Here is a tiny trained network, its code and every weight. The questions are about switching its units off for an input and a target symbol, where a switched-off unit gives its printed mean instead of its output.

import numpy as np


def w(rows, s, z=0):
    codes = np.array(rows[::2]) - 128.0
    scale = np.full(codes.shape[1], s)
    scale[-1] = z or s
    return codes * scale


def norm(h):
    return h / np.sqrt((h * h).mean(-1, keepdims=True) + 1e-5)


def f(y):
    return np.maximum(y, 0)


def softmax(a):
    e = np.exp(a - a.max(-1, keepdims=True))
    return e / e.sum(-1, keepdims=True)


def log_softmax(a):
    a = a - a.max(-1, keepdims=True)
    return a - np.log(np.exp(a).sum(-1, keepdims=True))


def net(x, mask):
    ids = ['αβγδεηθλξστφψ'.index(c) for c in x.split()]
    T = len(ids)
    res = E[ids] + P[:T]
    r = norm(res)
    for j in range(2):
        rows = slice(2 * j, 2 * j + 2)
        q, k, v = (r @ M[0][rows].T for M in (Q, K, V))
        z = softmax(np.where(np.tri(T) > 0, q @ k.T / 2**0.5, -1e9)) @ v
        o = O[0][rows]
        res = res + np.where(mask[j], z, o[:, -1]) @ o[:, :-1]
    y = f(norm(res) @ A[0][:, :-1].T + A[0][:, -1])
    res = res + np.where(mask[2:6], y, B[0][:, -1]) @ B[0][:, :-1]
    return log_softmax(norm(res)[-1] @ U[:, :-1].T + U[:, -1])


Q, K, V, O, A, B = {}, {}, {}, {}, {}, {}
E = w([
[141,122,124,188,13,5,108],'α',
[106,215,120,74,187,150,65],'β',
[58,196,163,81,147,176,97],'γ',
[76,132,164,54,144,204,83],'δ',
[67,70,76,71,137,177,89],'ε',
[59,59,79,75,121,181,107],'η',
[237,86,44,144,157,36,137],'θ',
[129,113,97,36,180,175,52],'λ',
[153,157,161,188,157,214,170],'ξ',
[69,52,75,68,129,185,109],'σ',
[231,112,53,136,160,32,134],'τ',
[51,70,80,80,121,175,100],'φ',
[224,119,56,162,177,159,146],'ψ',
],0.0028)
P = w([
[119,74,124,255,200,120,29],'0',
[123,90,142,192,180,149,62],'1',
[117,108,128,163,168,156,84],'2',
[115,120,115,144,153,171,92],'3',
[118,130,111,124,143,172,103],'4',
[120,138,106,108,135,173,118],'5',
[119,143,103,93,125,168,136],'6',
[125,148,104,74,117,160,154],'7',
[141,146,109,46,104,140,173],'8',
[132,149,105,38,89,114,190],'9',
],0.0031)
Q[0] = w([
[191,88,119,188,144,176,171],'h0',
[208,86,204,202,96,76,120],'h0',
[106,125,90,82,71,87,74],'h1',
[24,142,70,2,153,176,105],'h1',
],0.0086)
K[0] = w([
[111,170,176,239,234,186,116],'h0',
[85,74,140,230,169,98,52],'h0',
[136,135,99,2,59,74,110],'h1',
[168,176,114,23,110,176,229],'h1',
],0.006)
V[0] = w([
[178,210,161,81,221,182,117],'h0',
[130,5,99,45,156,188,148],'h0',
[111,142,157,190,103,255,176],'h1',
[224,117,11,216,175,162,46],'h1',
],0.0033)
O[0] = w([
[89,2,129,204,86,96,163,210],'h0',
[154,210,186,218,161,75,144,183],'h0',
[199,121,162,44,153,49,76,189],'h1',
[136,174,122,73,70,102,222,254],'h1',
],0.0041,0.0032)
A[0] = w([
[101,147,195,253,60,144,169,1],'n0',
[215,81,59,210,109,63,105,43],'n1',
[116,110,199,61,113,77,124,119],'n2',
[115,98,130,89,147,45,83,57],'n3',
],0.005,0.0023)
B[0] = w([
[241,100,45,192,132,204,35,175],'n0',
[210,121,92,215,98,254,104,226],'n1',
[124,167,30,131,103,111,209,255],'n2',
[187,92,189,125,146,96,35,196],'n3',
],0.0053,0.0018)
U = w([
[147,141,106,2,164,216,91,3],'α',
[33,26,91,163,113,128,144,115],'β',
[123,51,190,109,137,130,85,234],'γ',
[129,87,209,163,142,97,100,242],'δ',
[112,159,139,163,160,111,134,94],'ε',
[121,184,148,160,168,110,126,106],'η',
[93,155,127,114,130,159,149,62],'θ',
[199,116,86,190,114,192,98,200],'λ',
[177,114,86,79,138,16,87,49],'ξ',
[131,204,168,184,183,95,136,116],'σ',
[82,136,124,103,123,176,154,41],'τ',
[115,163,141,153,159,116,121,91],'φ',
[130,167,106,114,39,88,225,193],'ψ',
],0.0091,0.0026)

Each question gives the input, a string of symbols that net reads in full, and the target symbol t.
The units are the heads (2 rows each of Q, K, V and O) and the neurons (one row each of A and B). Each row of codes is followed by its name. A weight is (code - 128) times the scale printed after its matrix; where a second scale follows, it is the last column's (O, A, B and U).
mask holds one flag per unit, heads first, then neurons. A switched-off unit (its flag False) gives its mean, the last column of its rows in O or B, instead of its output. The means were averaged over made-up inputs and are rounded, as every weight is.
A unit's drop is (log p(t) with every unit on - log p(t) with that unit switched off) / (log p(t) with every unit on - log p(t) with every unit switched off).
The circuit of an input: a set's keep is (log p(t) with only the set's units on - log p(t) with every unit switched off) / (log p(t) with every unit on - log p(t) with every unit switched off). Starting from all 6 units, units are removed one at a time, each time the one whose removal leaves the highest keep (on an exact tie, the one counted first), for as long as the keep stays at least 0.8.
units of the circuit, in order: the units of the circuit, biggest drop first
most important unit: the unit with the biggest drop
k most important neurons: the k neurons with the biggest drops, biggest first
heads that matter: for each layer, one digit per head in row order, 1 if its drop is at least 0.15 and else 0, layers parted by /
input α ξ ξ δ φ ξ λ λ, target λ: heads that matter	11
input ξ α δ β τ ξ ξ σ ε, target σ: heads that matter	11
input σ δ ψ ξ λ σ, target λ: heads that matter	10
input α γ ε, target γ: heads that matter	00
input ξ ε θ γ ξ δ σ ξ α, target λ: most important unit	h1
input δ ξ ξ β ξ η γ δ, target γ: units of the circuit, in order	h1, h0
input φ ξ λ δ β, target δ: units of the circuit, in order	h0, h1, n2, n1
input β ξ ξ ξ ξ δ λ δ η, target δ: heads that matter	11
input ξ δ ξ δ, target ξ: 3 most important neurons	n2, n3, n1
input δ β γ θ η γ α λ τ ξ, target λ: 2 most important neurons	n0, n2
input α ξ ξ φ, target ξ: heads that matter	01
input ξ δ ξ β, target ξ: 3 most important neurons	n3, n2, n1
input σ ξ γ α σ α ξ δ α σ, target α: heads that matter	11
input η γ γ ξ γ, target ξ: most important unit	h1
input λ ξ τ ψ η ψ λ, target ψ: units of the circuit, in order	h0, h1, n1
input γ τ α σ λ η, target λ: units of the circuit, in order	h0, n0
input σ λ ξ ξ, target ψ: heads that matter	01
input δ γ λ α λ β β δ ξ, target λ: heads that matter	10
input ψ ξ δ σ β, target σ: units of the circuit, in order	h0, n1
input δ ξ α ε σ λ, target σ: most important unit	h0
input ψ ξ ξ α, target λ: heads that matter	00
input η ξ ε, target ξ: units of the circuit, in order	h1, n3, n2, n1
input σ α η, target α: heads that matter	10
input α ξ β ξ ξ δ σ ξ σ, target ξ: heads that matter	11
input η ξ α α σ, target α: heads that matter	10
input λ β ξ τ τ ξ σ β, target σ: units of the circuit, in order	h1, h0, n1
input α α γ β δ τ, target λ: heads that matter	00
input β ψ σ, target ψ: heads that matter	11
input ξ β δ α α ξ γ η, target γ: units of the circuit, in order	h1, n3, h0, n1
input α η α, target ψ: units of the circuit, in order	h0, h1, n1
